Below is a small trained network, with its code and all its weights. Each question gives an input and a target symbol and asks what happens when units are switched off, that is, made to give their printed mean instead of their output.

import numpy as np


def w(rows, s, z=0):
    codes = np.array(rows[::2]) - 128.0
    scale = np.full(codes.shape[1], s)
    scale[-1] = z or s
    return codes * scale


def softmax(a):
    e = np.exp(a - a.max(-1, keepdims=True))
    return e / e.sum(-1, keepdims=True)


def log_softmax(a):
    a = a - a.max(-1, keepdims=True)
    return a - np.log(np.exp(a).sum(-1, keepdims=True))


def net(x, mask):
    ids = ['αβδζθλπστφω'.index(c) for c in x.split()]
    T = len(ids)
    res = E[ids] + P[:T]
    u = 0
    for l in range(3):
        r = res
        for j in range(2):
            rows = slice(2 * j, 2 * j + 2)
            q, k, v = (r @ M[l][rows].T for M in (Q, K, V))
            z = softmax(np.where(np.tri(T) > 0, q @ k.T / 2**0.5, -1e9)) @ v
            o = O[l][rows]
            res = res + np.where(mask[u + j], z, o[:, -1]) @ o[:, :-1]
        u += 2
    return log_softmax(res[-1] @ U[:, :-1].T + U[:, -1])


Q, K, V, O = {}, {}, {}, {}
E = w([
[172,105,117,104,138,97,150,250,119,63,155],'α',
[194,83,125,166,48,131,211,135,183,36,139],'β',
[230,80,89,140,53,90,144,177,162,133,181],'δ',
[194,130,139,114,168,198,167,168,195,68,120],'ζ',
[209,129,109,87,122,197,148,160,170,167,166],'θ',
[115,86,180,169,124,133,199,144,102,163,136],'λ',
[164,221,40,209,117,98,112,157,64,150,41],'π',
[97,57,110,122,182,95,92,114,189,174,123],'σ',
[64,93,118,137,136,169,88,112,111,113,187],'τ',
[81,131,97,75,179,96,176,81,111,110,180],'φ',
[153,96,208,71,117,103,94,78,83,97,126],'ω',
],0.013)
P = w([
[80,135,230,94,83,113,148,199,198,119,204],'0',
[113,111,199,119,91,122,158,167,167,112,203],'1',
[137,103,177,119,120,139,155,139,140,109,202],'2',
[167,73,127,119,142,155,154,118,119,111,177],'3',
[190,62,95,121,167,162,145,95,99,114,162],'4',
[209,66,72,139,193,182,131,71,82,114,143],'5',
[218,56,35,135,213,187,122,61,81,113,126],'6',
[253,60,4,145,228,191,103,39,68,114,111],'7',
],0.0066)
Q[0] = w([
[8,246,161,123,123,93,69,57,126,167,1],'L0H1',
[162,110,4,191,141,146,106,167,148,134,148],'L0H1',
[188,171,113,156,90,180,140,138,129,79,109],'L0H2',
[161,162,117,158,118,169,132,146,133,95,114],'L0H2',
],0.0096)
K[0] = w([
[134,133,169,62,68,149,158,218,255,110,210],'L0H1',
[178,214,34,221,145,130,127,143,75,139,23],'L0H1',
[166,208,66,145,111,94,79,140,88,130,43],'L0H2',
[138,158,101,134,125,94,91,128,93,138,87],'L0H2',
],0.0078)
V[0] = w([
[10,119,197,164,173,131,156,16,29,255,119],'L0H1',
[149,112,151,208,135,159,174,223,144,211,73],'L0H1',
[163,230,98,191,117,91,93,141,77,144,21],'L0H2',
[171,52,95,108,162,175,139,140,132,90,190],'L0H2',
],0.0056)
O[0] = w([
[254,252,201,217,193,92,74,110,164,125,240,97],'L0H1',
[228,78,34,180,187,144,124,137,97,126,62,117],'L0H1',
[94,180,42,91,74,144,104,157,163,131,15,2],'L0H2',
[180,86,144,164,189,146,138,109,56,125,168,231],'L0H2',
],0.0055,0.0049)
Q[1] = w([
[155,74,159,106,182,157,144,94,145,106,226],'L1H1',
[177,84,116,189,107,116,203,149,63,108,109],'L1H1',
[169,44,43,157,167,180,172,141,99,128,112],'L1H2',
[166,74,189,130,179,129,130,75,98,84,246],'L1H2',
],0.012)
K[1] = w([
[112,103,88,94,177,149,54,1,47,90,166],'L1H1',
[158,203,38,128,167,170,75,91,129,139,7],'L1H1',
[162,63,29,196,189,190,109,77,41,119,140],'L1H2',
[130,129,132,66,137,108,115,4,15,66,140],'L1H2',
],0.0089)
V[1] = w([
[110,134,106,129,73,78,132,144,23,80,144],'L1H1',
[225,124,98,160,122,130,168,195,111,107,84],'L1H1',
[165,88,208,130,66,157,1,143,107,124,90],'L1H2',
[60,139,113,215,108,211,80,181,166,137,168],'L1H2',
],0.0087)
O[1] = w([
[83,150,56,132,106,119,66,112,135,106,183,149],'L1H1',
[82,137,162,166,148,141,131,171,171,156,172,88],'L1H1',
[117,140,37,138,176,104,244,119,107,134,160,69],'L1H2',
[170,62,89,192,135,147,111,156,55,109,115,4],'L1H2',
],0.011,0.0033)
Q[2] = w([
[211,30,160,133,101,116,190,15,135,108,187],'L2H1',
[204,132,217,159,205,178,160,162,121,165,99],'L2H1',
[10,1,121,40,67,235,194,137,154,144,51],'L2H2',
[66,155,44,147,109,56,95,199,166,108,80],'L2H2',
],0.0088)
K[2] = w([
[94,82,151,82,200,208,116,16,104,107,177],'L2H1',
[75,121,137,141,248,132,83,134,113,195,115],'L2H1',
[219,113,30,100,186,254,106,110,255,170,139],'L2H2',
[126,197,85,196,42,126,164,205,185,86,70],'L2H2',
],0.009)
V[2] = w([
[174,135,147,163,57,163,163,113,153,97,182],'L2H1',
[156,41,106,142,119,56,124,76,184,155,105],'L2H1',
[179,147,152,98,151,230,156,110,133,82,127],'L2H2',
[85,109,166,162,165,117,160,107,150,2,88],'L2H2',
],0.0087)
O[2] = w([
[73,104,92,179,89,194,88,44,178,145,183,239],'L2H1',
[186,79,101,167,78,37,145,122,250,173,75,169],'L2H1',
[61,159,148,144,130,218,172,109,103,147,58,254],'L2H2',
[83,185,118,204,214,114,122,134,189,1,67,167],'L2H2',
],0.0085,0.0039)
U = w([
[123,59,152,48,207,95,127,208,112,59,200,20],'α',
[69,149,68,176,63,135,110,103,208,98,81,100],'β',
[134,57,93,96,85,100,106,100,180,171,202,10],'δ',
[59,158,134,138,151,154,173,163,126,83,39,126],'ζ',
[99,83,152,47,76,196,185,134,84,199,112,102],'θ',
[112,183,213,253,202,117,129,162,164,183,230,63],'λ',
[107,219,105,173,76,82,118,177,86,169,102,253],'π',
[195,101,147,119,147,60,163,151,166,142,57,163],'σ',
[179,55,29,170,164,168,107,84,28,70,114,134],'τ',
[145,155,198,89,94,138,3,83,144,98,95,186],'φ',
[118,224,54,79,170,80,223,69,136,134,156,188],'ω',
],0.005,0.0054)

Each question gives the input, a string of symbols that net reads in full, and the target symbol t.
The units are the heads (2 rows each of Q, K, V and O). Each row of codes is followed by its name. A weight is (code - 128) times the scale printed after its matrix; where a second scale follows, it is the last column's (O and U).
mask holds one flag per head, layer by layer. A switched-off head (its flag False) gives its mean, the last column of its rows in O, instead of its output. The means were averaged over made-up inputs and are rounded, as every weight is.
A unit's drop is (log p(t) with every unit on - log p(t) with that unit switched off) / (log p(t) with every unit on - log p(t) with every unit switched off).
The circuit of an input: a set's keep is (log p(t) with only the set's units on - log p(t) with every unit switched off) / (log p(t) with every unit on - log p(t) with every unit switched off). Starting from all 6 units, units are removed one at a time, each time the one whose removal leaves the highest keep (on an exact tie, the one counted first), for as long as the keep stays at least 0.8.
units of the circuit, in order: the units of the circuit, biggest drop first
most important unit: the unit with the biggest drop
which heads matter: for each layer, one digit per head in row order, 1 if its drop is at least 0.15 and else 0, layers parted by /
input ω π φ β, target β: most important unit => L0H2
input ω φ θ φ β, target φ: which heads matter => 00 / 01 / 00
input α λ σ δ, target σ: units of the circuit, in order => (L2H1, L1H1)
input λ ω λ τ φ τ, target φ: units of the circuit, in order => (L1H2, L0H1)
input θ φ α β λ β, target λ: units of the circuit, in order => (L1H1, L0H1)
input λ λ θ τ θ β α, target θ: units of the circuit, in order => (L0H1, L2H2)
input τ σ θ β τ λ, target τ: units of the circuit, in order => (L1H2, L1H1)
input τ α β, target τ: units of the circuit, in order => (L1H2, L1H1)
input δ τ σ φ λ σ β, target σ: units of the circuit, in order => (L1H1, L2H1)
input σ π ζ φ θ δ, target δ: which heads matter => 01 / 10 / 01
input ω τ τ θ δ τ, target τ: which heads matter => 00 / 11 / 00
input θ θ φ φ φ β λ α, target λ: units of the circuit, in order => (L0H1, L1H1)
input λ θ ω α δ φ σ, target φ: which heads matter => 00 / 01 / 00
input λ λ β τ π α, target α: units of the circuit, in order => (L1H1, L0H2, L2H1, L2H2)
input θ θ β λ τ θ δ, target τ: units of the circuit, in order => (L1H2)
input θ λ ω τ, target ω: which heads matter => 00 / 01 / 00
input β δ ζ ω δ σ, target ω: which heads matter => 01 / 01 / 00
input β τ π λ σ ω θ θ, target θ: which heads matter => 01 / 00 / 01
input θ π ζ δ, target δ: which heads matter => 00 / 10 / 01
input τ τ β ζ δ β ω θ, target ω: most important unit => L1H2
